Here is a tiny trained network, its code and every weight. The questions are about switching its units off for an input and a class, where a switched-off unit gives its printed mean instead of its output.

import numpy as np


def w(rows, s, z=0):
    codes = np.array(rows[::2]) - 128.0
    scale = np.full(codes.shape[1], s)
    scale[-1] = z or s
    return codes * scale


def norm(h):
    return h / np.sqrt((h * h).mean(-1, keepdims=True) + 1e-5)


def f(y):
    return np.maximum(y, 0)


def log_softmax(a):
    a = a - a.max(-1, keepdims=True)
    return a - np.log(np.exp(a).sum(-1, keepdims=True))


def net(x, mask):
    res = np.array(x, float).reshape(1, 4) / 4 @ E
    u = 0
    for l in range(2):
        y = f(norm(res) @ A[l][:, :-1].T + A[l][:, -1])
        res = res + np.where(mask[u : u + 11], y, B[l][:, -1]) @ B[l][:, :-1]
        u += 11
    return log_softmax(norm(res)[-1] @ U[:, :-1].T + U[:, -1])


A, B = {}, {}
E = w([
[186,254,191,137,105,88,111,53,133,124,92,56],'x0',
[113,132,99,135,126,126,129,130,141,129,151,94],'x1',
[33,110,207,110,21,165,113,127,43,177,122,141],'x2',
[92,54,118,31,145,220,161,117,69,110,64,90],'x3',
],0.0035)
A[0] = w([
[182,139,49,181,177,93,102,123,163,149,159,147,119],'0.n0',
[120,68,147,144,75,134,59,186,79,183,152,137,26],'0.n1',
[106,75,131,33,113,158,90,129,94,122,119,136,255],'0.n2',
[140,120,123,201,92,88,124,190,184,118,143,96,91],'0.n3',
[173,109,3,99,188,118,158,150,179,70,148,197,161],'0.n4',
[199,218,96,121,142,100,166,112,129,102,68,132,94],'0.n5',
[169,217,183,193,78,65,137,61,144,153,108,100,83],'0.n6',
[70,113,135,219,62,47,57,190,167,200,164,215,130],'0.n7',
[179,163,83,26,196,229,203,62,152,140,90,99,107],'0.n8',
[220,145,152,147,136,144,136,49,146,116,74,73,101],'0.n9',
[155,119,115,120,169,140,151,74,160,89,57,134,167],'0.n10',
],0.0041,0.0019)
B[0] = w([
[127,89,62,126,189,147,138,146,92,237,91,116,209],'0.n0',
[150,217,81,124,157,175,188,150,137,143,187,99,174],'0.n1',
[80,144,86,172,156,99,224,138,119,120,116,36,230],'0.n2',
[119,94,207,112,131,154,102,62,119,160,81,182,177],'0.n3',
[110,79,244,119,143,122,53,110,138,113,1,142,242],'0.n4',
[162,197,70,164,158,128,169,127,77,206,109,123,208],'0.n5',
[138,45,107,141,170,97,93,143,48,162,48,56,254],'0.n6',
[186,189,83,103,64,201,141,138,192,88,208,202,225],'0.n7',
[162,142,129,113,78,109,122,180,193,39,205,169,226],'0.n8',
[109,168,84,106,143,136,87,168,183,114,233,113,214],'0.n9',
[95,180,129,169,136,93,105,126,138,108,149,90,192],'0.n10',
],0.004,0.0051)
A[1] = w([
[156,155,73,72,133,181,132,102,196,76,138,156,252],'1.n0',
[101,52,117,175,175,120,134,172,210,100,76,189,105],'1.n1',
[127,168,185,188,29,141,93,101,41,152,168,54,46],'1.n2',
[164,113,145,170,174,120,70,131,170,110,99,189,114],'1.n3',
[163,182,128,137,146,48,136,83,140,120,146,75,155],'1.n4',
[154,189,159,129,53,154,75,57,120,117,124,3,112],'1.n5',
[183,164,123,129,149,70,172,154,160,90,110,123,49],'1.n6',
[182,134,117,92,159,80,73,108,187,81,106,95,77],'1.n7',
[78,81,110,95,53,154,194,167,67,173,185,170,89],'1.n8',
[198,93,124,110,193,92,97,174,127,58,123,94,111],'1.n9',
[58,112,176,69,155,124,129,160,101,44,75,80,162],'1.n10',
],0.0048,0.0017)
B[1] = w([
[150,147,183,86,86,94,103,112,171,96,244,170,207],'1.n0',
[178,126,183,36,33,2,92,32,123,142,59,127,227],'1.n1',
[153,20,150,45,91,56,74,67,159,138,93,163,234],'1.n2',
[57,70,187,69,90,77,92,116,60,203,100,75,207],'1.n3',
[113,174,32,179,124,149,120,168,129,171,139,172,229],'1.n4',
[110,69,233,82,149,105,140,137,204,65,97,217,254],'1.n5',
[85,108,137,178,106,235,132,150,80,175,116,142,181],'1.n6',
[113,174,77,128,93,197,195,151,59,107,191,149,216],'1.n7',
[198,161,25,163,215,153,91,187,106,126,169,133,218],'1.n8',
[109,150,204,162,79,183,187,129,178,13,192,130,225],'1.n9',
[65,98,185,222,149,163,194,35,137,85,89,59,239],'1.n10',
],0.004,0.0048)
U = w([
[196,51,160,44,49,52,70,82,149,204,73,207,222],'0',
[191,192,74,113,60,189,168,184,192,46,243,200,240],'1',
[77,55,209,77,77,111,210,68,179,2,86,65,133],'2',
[81,36,23,136,165,208,229,166,48,129,128,75,9],'3',
[216,240,47,239,192,80,84,176,85,204,71,70,3],'4',
],0.0045,0.0023)

Each question gives the input, the list of numbers given to net, and the class t.
The units are the neurons (one row each of A and B). Each row of codes is followed by its name. A weight is (code - 128) times the scale printed after its matrix; where a second scale follows, it is the last column's (A, B and U).
mask holds one flag per neuron, layer by layer. A switched-off neuron (its flag False) gives its mean, the last column of its row in B, instead of its output. The means were averaged over made-up inputs and are rounded, as every weight is.
A unit's drop is (log p(t) with every unit on - log p(t) with that unit switched off) / (log p(t) with every unit on - log p(t) with every unit switched off).
The circuit of an input: a set's keep is (log p(t) with only the set's units on - log p(t) with every unit switched off) / (log p(t) with every unit on - log p(t) with every unit switched off). Starting from the 12 units with the biggest drops (on a tie, the unit counted first), units are removed one at a time, each time the one whose removal leaves the highest keep (on an exact tie, the one counted first), for as long as the keep stays at least 0.8.
units of the circuit, in order: the units of the circuit, biggest drop first
k most important neurons: the k neurons with the biggest drops, biggest first
top k neurons in layer l: the k neurons of layer l with the biggest drops, biggest first
drop of u: that unit's drop, to one decimal
input [1,-7,-5,3], class 1: units of the circuit, in order : [0.n8]
input [-1,3,-7,-1], class 0: units of the circuit, in order : [0.n4 1.n1]
input [-1,-1,-7,-7], class 0: units of the circuit, in order : [0.n4 1.n3]
input [2,-4,-5,1], class 1: top 2 neurons in layer 1 : [1.n9 1.n7]
input [5,-2,0,-2], class 4: units of the circuit, in order : [0.n6 1.n4]
input [-7,8,-5,-1], class 0: units of the circuit, in order : [1.n1 0.n2]
input [2,1,-8,5], class 1: units of the circuit, in order : [0.n8 1.n7]
input [-7,7,-1,2], class 2: 2 most important neurons : [0.n4 1.n1]
input [0,-7,8,1], class 3: top 4 neurons in layer 1 : [1.n8 1.n1 1.n0 1.n9]
input [-6,-7,-4,1], class 2: top 2 neurons in layer 1 : [1.n10 1.n9]
input [5,6,5,-7], class 0: 2 most important neurons : [0.n6 1.n2]
input [-1,1,6,2], class 3: 2 most important neurons : [1.n8 0.n4]
input [2,-3,0,-3], class 4: 3 most important neurons : [0.n6 0.n4 1.n1]
input [-6,1,0,-3], class 0: units of the circuit, in order : [1.n1]
input [-3,-4,-8,0], class 0: 2 most important neurons : [1.n1 0.n0]
input [-3,6,2,0], class 1: 2 most important neurons : [0.n6 0.n7]
input [2,4,-6,-1], class 4: 2 most important neurons : [0.n0 0.n4]
input [2,6,0,0], class 4: 2 most important neurons : [0.n4 0.n5]
input [7,-4,-1,2], class 1: top 2 neurons in layer 0 : [0.n9 0.n8]
input [-8,0,5,-5], class 1: units of the circuit, in order : [0.n7]
input [-8,-1,-8,-3], class 0: drop of 0.n0 : 0.1
input [-7,-7,-3,2], class 2: drop of 1.n1 : -0.1
input [6,8,3,-3], class 0: drop of 1.n2 : 0.1
